Here is a tiny trained network, its code and every weight. The questions are about switching its units off for an input and a target symbol, where a switched-off unit gives its printed mean instead of its output.

import numpy as np


def w(rows, s, z=0):
    codes = np.array(rows[::2]) - 128.0
    scale = np.full(codes.shape[1], s)
    scale[-1] = z or s
    return codes * scale


def f(y):
    return np.maximum(y, 0)


def softmax(a):
    e = np.exp(a - a.max(-1, keepdims=True))
    return e / e.sum(-1, keepdims=True)


def log_softmax(a):
    a = a - a.max(-1, keepdims=True)
    return a - np.log(np.exp(a).sum(-1, keepdims=True))


def net(x, mask):
    ids = ['ΔΦαεζηθλμξπτψ'.index(c) for c in x.split()]
    T = len(ids)
    res = E[ids] + P[:T]
    u = 0
    for l in range(3):
        q, k, v = (res @ M[l].T for M in (Q, K, V))
        z = softmax(np.where(np.tri(T) > 0, q @ k.T / 4**0.5, -1e9)) @ v
        res = res + np.where(mask[u], z, O[l][:, -1]) @ O[l][:, :-1]
        u += 1
        y = f(res @ A[l][:, :-1].T + A[l][:, -1])
        res = res + np.where(mask[u : u + 12], y, B[l][:, -1]) @ B[l][:, :-1]
        u += 12
    return log_softmax(res[-1] @ U[:, :-1].T + U[:, -1])


Q, K, V, O, A, B = {}, {}, {}, {}, {}, {}
E = w([
[149,144,140,121,167],'Δ',
[131,65,56,104,188],'Φ',
[93,173,195,170,134],'α',
[179,88,67,92,180],'ε',
[93,103,85,159,227],'ζ',
[93,116,129,88,219],'η',
[190,196,103,163,149],'θ',
[149,161,63,95,224],'λ',
[220,149,26,152,42],'μ',
[126,255,61,240,169],'ξ',
[6,213,153,152,6],'π',
[80,31,163,107,33],'τ',
[233,13,190,239,142],'ψ',
],0.0053)
P = w([
[182,135,129,64,195],'0',
[54,74,4,231,149],'1',
[180,141,138,64,190],'2',
[56,72,1,228,124],'3',
[170,139,145,74,161],'4',
[87,94,24,220,93],'5',
[155,138,154,81,139],'6',
[104,110,40,217,62],'7',
[145,134,164,92,133],'8',
[111,122,68,207,34],'9',
[137,129,173,97,119],'10',
[122,134,56,208,62],'11',
[125,131,177,104,132],'12',
],0.005)
Q[0] = w([
[220,31,7,228,150],'L0H0',
[141,15,2,238,106],'L0H0',
[246,177,246,49,202],'L0H0',
[26,40,3,238,52],'L0H0',
],0.0053)
K[0] = w([
[46,185,241,186,2],'L0H0',
[105,153,246,221,4],'L0H0',
[30,206,29,23,237],'L0H0',
[191,76,239,235,10],'L0H0',
],0.0052)
V[0] = w([
[25,172,155,14,71],'L0H0',
[30,251,71,54,62],'L0H0',
[246,32,221,230,236],'L0H0',
[3,131,90,15,169],'L0H0',
],0.0052)
O[0] = w([
[32,211,140,21,144,2],'L0H0',
[4,139,69,15,56,107],'L0H0',
[247,66,221,229,196,110],'L0H0',
[3,166,90,22,241,173],'L0H0',
],0.005,0.00088)
A[0] = w([
[167,146,42,80,123,252],'L0N0',
[160,58,143,29,230,92],'L0N1',
[135,186,91,162,13,206],'L0N2',
[147,52,203,53,76,212],'L0N3',
[123,207,8,221,153,179],'L0N4',
[88,23,91,136,136,71],'L0N5',
[198,241,203,62,143,164],'L0N6',
[241,164,42,84,129,166],'L0N7',
[188,69,84,28,178,36],'L0N8',
[66,184,151,229,96,28],'L0N9',
[234,191,158,28,158,210],'L0N10',
[213,3,68,240,189,230],'L0N11',
],0.0051,0.0023)
B[0] = w([
[124,126,48,88,188,207],'L0N0',
[93,38,91,73,241,159],'L0N1',
[39,97,21,129,116,191],'L0N2',
[92,19,144,111,53,166],'L0N3',
[83,187,12,245,123,202],'L0N4',
[216,221,170,65,26,146],'L0N5',
[232,210,240,18,167,154],'L0N6',
[167,72,83,200,238,177],'L0N7',
[70,7,55,58,231,144],'L0N8',
[234,183,188,183,253,141],'L0N9',
[212,152,213,31,238,175],'L0N10',
[222,98,126,234,98,254],'L0N11',
],0.0051,0.0045)
Q[1] = w([
[169,241,240,97,152],'L1H0',
[194,78,232,62,66],'L1H0',
[42,104,6,191,40],'L1H0',
[191,125,254,49,161],'L1H0',
],0.0032)
K[1] = w([
[202,170,147,124,240],'L1H0',
[136,178,56,162,229],'L1H0',
[117,66,134,162,11],'L1H0',
[144,175,89,114,253],'L1H0',
],0.004)
V[1] = w([
[69,2,167,117,77],'L1H0',
[146,2,103,190,93],'L1H0',
[134,2,221,90,143],'L1H0',
[25,34,145,73,4],'L1H0',
],0.0049)
O[1] = w([
[8,2,213,198,91,83],'L1H0',
[36,65,104,93,51,225],'L1H0',
[4,87,244,117,165,88],'L1H0',
[138,21,197,222,59,2],'L1H0',
],0.0047,0.0036)
A[1] = w([
[205,125,233,42,160,123],'L1N0',
[111,247,30,115,76,35],'L1N1',
[27,229,92,35,224,252],'L1N2',
[160,16,103,63,224,85],'L1N3',
[245,239,149,197,210,190],'L1N4',
[207,31,69,76,206,112],'L1N5',
[227,16,122,25,215,81],'L1N6',
[121,253,62,82,182,179],'L1N7',
[32,47,68,86,180,212],'L1N8',
[142,255,83,99,211,202],'L1N9',
[133,48,96,58,193,50],'L1N10',
[137,211,244,40,137,251],'L1N11',
],0.0052,0.0026)
B[1] = w([
[185,62,245,40,156,180],'L1N0',
[207,114,11,11,44,198],'L1N1',
[25,212,126,66,151,251],'L1N2',
[62,32,112,100,201,208],'L1N3',
[243,210,140,205,211,234],'L1N4',
[110,12,113,124,193,240],'L1N5',
[60,8,153,97,204,230],'L1N6',
[151,226,38,52,145,245],'L1N7',
[12,75,47,104,207,223],'L1N8',
[180,232,55,106,193,254],'L1N9',
[76,52,140,79,145,178],'L1N10',
[160,218,253,30,19,180],'L1N11',
],0.0051,0.0055)
Q[2] = w([
[176,88,139,255,121],'L2H0',
[156,92,49,169,61],'L2H0',
[151,148,235,159,178],'L2H0',
[76,130,116,79,51],'L2H0',
],0.0034)
K[2] = w([
[162,106,214,192,184],'L2H0',
[101,89,153,228,111],'L2H0',
[252,184,178,59,203],'L2H0',
[61,241,15,192,90],'L2H0',
],0.0032)
V[2] = w([
[68,64,131,195,83],'L2H0',
[243,149,108,33,142],'L2H0',
[83,167,185,216,128],'L2H0',
[18,103,79,3,234],'L2H0',
],0.0041)
O[2] = w([
[195,159,52,92,105,80],'L2H0',
[52,22,227,176,77,177],'L2H0',
[117,251,76,104,134,72],'L2H0',
[176,65,196,172,240,248],'L2H0',
],0.0031,0.016)
A[2] = w([
[122,77,105,45,158,2],'L2N0',
[82,83,224,38,117,99],'L2N1',
[44,42,57,185,132,97],'L2N2',
[226,155,111,253,41,144],'L2N3',
[91,47,223,60,145,68],'L2N4',
[49,46,106,216,165,92],'L2N5',
[8,86,88,142,161,121],'L2N6',
[50,112,251,91,102,127],'L2N7',
[199,224,223,104,147,113],'L2N8',
[2,110,57,124,170,179],'L2N9',
[78,82,236,40,115,97],'L2N10',
[47,34,69,199,138,85],'L2N11',
],0.0051)
B[2] = w([
[157,206,212,30,44,188],'L2N0',
[207,90,63,85,31,202],'L2N1',
[144,217,212,216,19,206],'L2N2',
[247,192,242,1,30,164],'L2N3',
[160,123,86,85,26,229],'L2N4',
[85,174,232,242,53,209],'L2N5',
[35,205,189,162,80,215],'L2N6',
[146,18,17,173,69,168],'L2N7',
[110,242,185,172,47,158],'L2N8',
[17,109,140,121,124,255],'L2N9',
[193,82,59,108,21,202],'L2N10',
[138,201,217,240,26,205],'L2N11',
],0.0052,0.009)
U = w([
[20,227,34,44,56,163],'Δ',
[229,231,237,126,17,13],'Φ',
[37,101,164,197,248,187],'α',
[172,23,111,246,181,190],'ε',
[189,205,55,125,129,102],'ζ',
[145,202,227,123,186,67],'η',
[245,91,89,81,120,170],'θ',
[135,31,19,165,229,253],'λ',
[118,93,210,107,134,232],'μ',
[122,30,31,42,118,16],'ξ',
[187,50,20,142,8,95],'π',
[15,226,254,228,64,2],'τ',
[84,110,140,55,226,55],'ψ',
],0.0052,0.0044)

Each question gives the input, a string of symbols that net reads in full, and the target symbol t.
The units are the heads (4 rows each of Q, K, V and O) and the neurons (one row each of A and B). Each row of codes is followed by its name. A weight is (code - 128) times the scale printed after its matrix; where a second scale follows, it is the last column's (O, A, B and U).
mask holds one flag per unit, layer by layer, with each layer's heads first. A switched-off unit (its flag False) gives its mean, the last column of its rows in O or B, instead of its output. The means were averaged over made-up inputs and are rounded, as every weight is.
A unit's drop is (log p(t) with every unit on - log p(t) with that unit switched off) / (log p(t) with every unit on - log p(t) with every unit switched off).
unit that matters most: the unit with the biggest drop
k most important neurons: the k neurons with the biggest drops, biggest first
k most important neurons of layer l: the k neurons of layer l with the biggest drops, biggest first
drop when u is switched off: that unit's drop, to one decimal
input λ α θ ε τ λ ξ ε Φ ζ τ π ψ, target ε: 2 most important neurons of layer 2	L2N0, L2N6
input Δ τ η ε ε Δ τ η, target τ: unit that matters most	L1H0
input ζ π τ, target π: 2 most important neurons of layer 0	L0N4, L0N3
input Φ ε τ ε ξ ψ ψ η, target Φ: 2 most important neurons	L2N3, L0N11
input π α ε ε Δ π ε Δ η, target ξ: 2 most important neurons	L0N4, L0N1
input ε ξ π θ ψ π, target Φ: 2 most important neurons	L2N3, L1N2
input Δ ε ξ Δ η μ τ ε ψ α, target Φ: 2 most important neurons of layer 2	L2N3, L2N9
input ξ η τ, target π: 3 most important neurons of layer 2	L2N7, L2N10, L2N1
input ξ λ τ τ ε η ε τ π ξ, target τ: 2 most important neurons	L0N2, L0N4
input ξ τ ε π ε ζ λ ε ζ π, target Δ: 2 most important neurons	L0N11, L0N2
input ζ α η τ α τ Δ, target θ: 2 most important neurons of layer 1	L1N0, L1N11
input η λ π Δ τ ε ε ξ Φ ε τ θ, target τ: 3 most important neurons	L0N3, L0N2, L0N4
input ε τ θ ε ε, target μ: 3 most important neurons of layer 2	L2N0, L2N5, L2N6
input ε ε θ ε ε λ, target λ: unit that matters most	L1H0
input τ ξ ε θ μ π ε ε, target Δ: 2 most important neurons	L1N4, L0N9
input π τ α, target Φ: 2 most important neurons	L2N8, L1N11
input θ λ ε α ξ ζ θ θ ξ θ, target ζ: 2 most important neurons of layer 0	L0N4, L0N3
input ε Φ ε τ η α, target τ: 2 most important neurons of layer 0	L0N10, L0N6
input π λ ε Φ τ π, target τ: 3 most important neurons of layer 0	L0N3, L0N2, L0N6
input α μ α θ ζ ε π ε ε θ η, target ξ: unit that matters most	L0N4
input λ ε ε α ε Δ ξ, target ζ: 2 most important neurons of layer 1	L1N1, L1N7
input ε ε τ ε π π ε ζ, target Δ: drop when L1N1 is switched off	0.1
input τ τ η θ τ ζ, target τ: drop when L0N2 is switched off	0.0
input θ π ε ψ, target Φ: drop when L2N3 is switched off	0.6
input η τ π π ε α, target Δ: drop when L0N4 is switched off	0.2
input π α α τ ε Φ, target τ: 2 most important neurons of layer 0	L0N10, L0N6
input ε η θ π, target Δ: unit that matters most	L0H0
